Below is a small trained network, with its code and all its weights. Each question gives an input and a class and asks what happens when units are switched off, that is, made to give their printed mean instead of their output.

import numpy as np


def w(rows, s, z=0):
    codes = np.array(rows[::2]) - 128.0
    scale = np.full(codes.shape[1], s)
    scale[-1] = z or s
    return codes * scale


def f(y):
    return np.maximum(y, 0)


def log_softmax(a):
    a = a - a.max(-1, keepdims=True)
    return a - np.log(np.exp(a).sum(-1, keepdims=True))


def net(x, mask):
    res = np.array(x, float).reshape(1, 6) / 4 @ E
    y = f(res @ A[0][:, :-1].T + A[0][:, -1])
    res = res + np.where(mask, y, B[0][:, -1]) @ B[0][:, :-1]
    return log_softmax(res[-1] @ U[:, :-1].T + U[:, -1])


A, B = {}, {}
E = w([
[108,56,124,60,169,79],'x0',
[25,126,117,105,58,168],'x1',
[97,82,89,131,187,201],'x2',
[146,73,164,56,120,245],'x3',
[174,56,160,169,105,119],'x4',
[56,153,186,168,152,134],'x5',
],0.011)
A[0] = w([
[180,133,113,57,104,125,144],'neuron 0',
[129,201,117,176,107,164,184],'neuron 1',
[184,119,172,182,140,76,207],'neuron 2',
[49,130,173,105,41,79,170],'neuron 3',
[70,133,94,48,247,107,201],'neuron 4',
[77,64,40,70,100,141,218],'neuron 5',
[118,176,153,153,46,112,255],'neuron 6',
[173,182,133,139,211,91,130],'neuron 7',
[179,113,133,88,56,125,186],'neuron 8',
[198,40,125,92,147,149,239],'neuron 9',
],0.012,0.0041)
B[0] = w([
[209,162,75,56,94,132,191],'neuron 0',
[81,77,56,254,145,152,214],'neuron 1',
[176,134,100,154,231,140,237],'neuron 2',
[162,199,251,158,42,130,235],'neuron 3',
[50,106,195,7,105,28,247],'neuron 4',
[67,170,105,91,88,131,243],'neuron 5',
[150,165,125,220,118,148,234],'neuron 6',
[166,108,156,136,147,75,208],'neuron 7',
[238,190,76,120,60,211,204],'neuron 8',
[166,34,67,20,121,143,253],'neuron 9',
],0.0086,0.011)
U = w([
[113,147,174,106,157,46,82],'0',
[121,184,200,210,70,136,96],'1',
[1,157,134,105,116,118,194],'2',
[78,147,55,223,134,200,253],'3',
[112,4,108,135,154,147,136],'4',
[125,167,140,197,250,95,104],'5',
[163,156,55,88,86,169,16],'6',
],0.011,0.0019)

Each question gives the input, the list of numbers given to net, and the class t.
The units are the neurons (one row each of A and B). Each row of codes is followed by its name. A weight is (code - 128) times the scale printed after its matrix; where a second scale follows, it is the last column's (A, B and U).
mask holds one flag per neuron, in row order. A switched-off neuron (its flag False) gives its mean, the last column of its row in B, instead of its output. The means were averaged over made-up inputs and are rounded, as every weight is.
A unit's drop is (log p(t) with every unit on - log p(t) with that unit switched off) / (log p(t) with every unit on - log p(t) with every unit switched off).
The circuit of an input: a set's keep is (log p(t) with only the set's units on - log p(t) with every unit switched off) / (log p(t) with every unit on - log p(t) with every unit switched off). Starting from all 10 units, units are removed one at a time, each time the one whose removal leaves the highest keep (on an exact tie, the one counted first), for as long as the keep stays at least 0.8.
units of the circuit, in order: the units of the circuit, biggest drop first
most important unit: the unit with the biggest drop
top k neurons: the k neurons with the biggest drops, biggest first
drop of u: that unit's drop, to one decimal
input [-4,-3,-5,-7,7,0], class 5: units of the circuit, in order -> neuron 2
input [-5,2,-2,5,-6,-3], class 3: units of the circuit, in order -> neuron 1; neuron 4
input [8,-8,-6,4,5,0], class 6: top 3 neurons -> neuron 8; neuron 0; neuron 1
input [0,7,1,6,6,3], class 1: top 3 neurons -> neuron 3; neuron 0; neuron 4
input [-5,0,4,-3,6,-4], class 3: units of the circuit, in order -> neuron 4; neuron 0
input [0,-8,0,-6,-5,-7], class 5: top 3 neurons -> neuron 2; neuron 3; neuron 5
input [-8,4,-7,5,-7,-5], class 3: top 3 neurons -> neuron 1; neuron 4; neuron 6
input [-5,-6,-8,3,-7,-2], class 3: units of the circuit, in order -> neuron 1; neuron 4
input [-4,4,3,-5,6,-3], class 3: top 2 neurons -> neuron 4; neuron 3
input [-7,-4,-5,-5,-6,-3], class 5: top 2 neurons -> neuron 7; neuron 2
input [-4,7,0,-4,-5,-1], class 1: top 3 neurons -> neuron 3; neuron 9; neuron 2
input [1,1,1,-4,-6,-1], class 2: units of the circuit, in order -> neuron 2; neuron 4
input [3,-4,3,-8,4,-6], class 5: top 4 neurons -> neuron 2; neuron 7; neuron 4; neuron 5
input [6,6,7,6,3,5], class 2: most important unit -> neuron 5
input [3,-1,-8,-3,-7,7], class 1: top 3 neurons -> neuron 3; neuron 6; neuron 9
input [7,-6,-5,3,6,-3], class 6: top 2 neurons -> neuron 8; neuron 0
input [6,4,-2,-2,-7,-6], class 2: top 2 neurons -> neuron 4; neuron 5
input [3,6,6,5,4,-3], class 6: top 2 neurons -> neuron 5; neuron 9
input [8,-2,8,1,2,7], class 2: drop of neuron 4 -> 0.8
input [-1,6,-1,4,-4,8], class 1: units of the circuit, in order -> neuron 3
input [-4,-5,-7,0,-3,6], class 5: drop of neuron 2 -> 0.2
input [-1,-7,-5,-7,7,-2], class 5: drop of neuron 8 -> 0.0
